Here is a tiny trained network, its code and every weight. The questions are about switching its units off for an input and a class, where a switched-off unit gives its printed mean instead of its output.

import numpy as np


def w(rows, s, z=0):
    codes = np.array(rows[::2]) - 128.0
    scale = np.full(codes.shape[1], s)
    scale[-1] = z or s
    return codes * scale


def f(y):
    return y / 2 * (1 + np.tanh(0.7978845608 * (y + 0.044715 * y**3)))


def log_softmax(a):
    a = a - a.max(-1, keepdims=True)
    return a - np.log(np.exp(a).sum(-1, keepdims=True))


def net(x, mask):
    res = np.array(x, float).reshape(1, 6) / 4 @ E
    y = f(res @ A[0][:, :-1].T + A[0][:, -1])
    res = res + np.where(mask, y, B[0][:, -1]) @ B[0][:, :-1]
    return log_softmax(res[-1] @ U[:, :-1].T + U[:, -1])


A, B = {}, {}
E = w([
[191,64,131,44],'x0',
[138,123,139,43],'x1',
[117,153,246,131],'x2',
[209,169,166,152],'x3',
[162,252,75,103],'x4',
[187,92,108,123],'x5',
],0.013)
A[0] = w([
[109,107,201,122,2],'N1',
[90,211,83,167,144],'N2',
[110,128,96,105,193],'N3',
[183,108,126,109,133],'N4',
[107,173,98,122,217],'N5',
[111,181,145,80,52],'N6',
[186,116,188,184,54],'N7',
[36,128,136,143,182],'N8',
[61,82,113,187,101],'N9',
[124,215,96,174,77],'N10',
[177,116,104,112,222],'N11',
[111,110,98,24,133],'N12',
[42,119,121,176,146],'N13',
[49,116,251,87,136],'N14',
],0.017,0.0046)
B[0] = w([
[161,75,137,178,182],'N1',
[174,76,188,163,223],'N2',
[67,98,172,133,158],'N3',
[96,111,176,92,185],'N4',
[122,128,227,113,182],'N5',
[101,196,181,107,174],'N6',
[30,105,146,203,201],'N7',
[131,197,117,155,201],'N8',
[109,183,87,142,200],'N9',
[182,89,158,182,213],'N10',
[89,123,187,100,188],'N11',
[52,55,69,121,210],'N12',
[106,209,90,130,207],'N13',
[247,150,157,233,255],'N14',
],0.012,0.018)
U = w([
[176,33,155,173,167],'0',
[192,210,147,146,172],'1',
[145,134,101,78,76],'2',
[77,184,38,154,125],'3',
[81,73,118,10,2],'4',
[54,98,150,126,221],'5',
],0.012,0.0092)

Each question gives the input, the list of numbers given to net, and the class t.
The units are the neurons (one row each of A and B). Each row of codes is followed by its name. A weight is (code - 128) times the scale printed after its matrix; where a second scale follows, it is the last column's (A, B and U).
mask holds one flag per neuron, in row order. A switched-off neuron (its flag False) gives its mean, the last column of its row in B, instead of its output. The means were averaged over made-up inputs and are rounded, as every weight is.
A unit's drop is (log p(t) with every unit on - log p(t) with that unit switched off) / (log p(t) with every unit on - log p(t) with every unit switched off).
The circuit of an input: a set's keep is (log p(t) with only the set's units on - log p(t) with every unit switched off) / (log p(t) with every unit on - log p(t) with every unit switched off). Starting from the 12 units with the biggest drops (on a tie, the unit counted first), units are removed one at a time, each time the one whose removal leaves the highest keep (on an exact tie, the one counted first), for as long as the keep stays at least 0.8.
units of the circuit, in order: the units of the circuit, biggest drop first
top k neurons: the k neurons with the biggest drops, biggest first
drop of u: that unit's drop, to one decimal
input [-5,-4,2,6,-1,-2], class 0: top neuron	(N10)
input [0,-1,-4,7,-8,3], class 5: units of the circuit, in order	(N14, N2)
input [-8,-7,5,2,-6,3], class 3: top 4 neurons	(N7, N9, N13, N5)
input [-2,-1,-3,-5,5,-2], class 0: top 3 neurons	(N2, N10, N3)
input [0,1,-7,3,-5,-1], class 4: units of the circuit, in order	(N14, N7, N10)
input [2,-8,4,-6,3,7], class 5: top 4 neurons	(N14, N8, N13, N10)
input [-7,5,1,5,7,-5], class 0: top 3 neurons	(N2, N10, N13)
input [0,5,-6,-2,5,-1], class 4: top 2 neurons	(N14, N7)
input [-1,-4,1,4,8,-8], class 0: top 2 neurons	(N2, N10)
input [-5,2,7,3,3,5], class 0: top 2 neurons	(N13, N8)
input [6,-8,-3,-4,5,8], class 4: drop of N14	0.2
input [5,-4,-5,0,0,7], class 4: drop of N14	0.2
input [-2,-3,4,-7,1,3], class 1: drop of N12	0.4
input [7,5,1,8,8,3], class 4: drop of N2	0.0
input [1,7,4,-5,6,0], class 5: units of the circuit, in order	(N12)
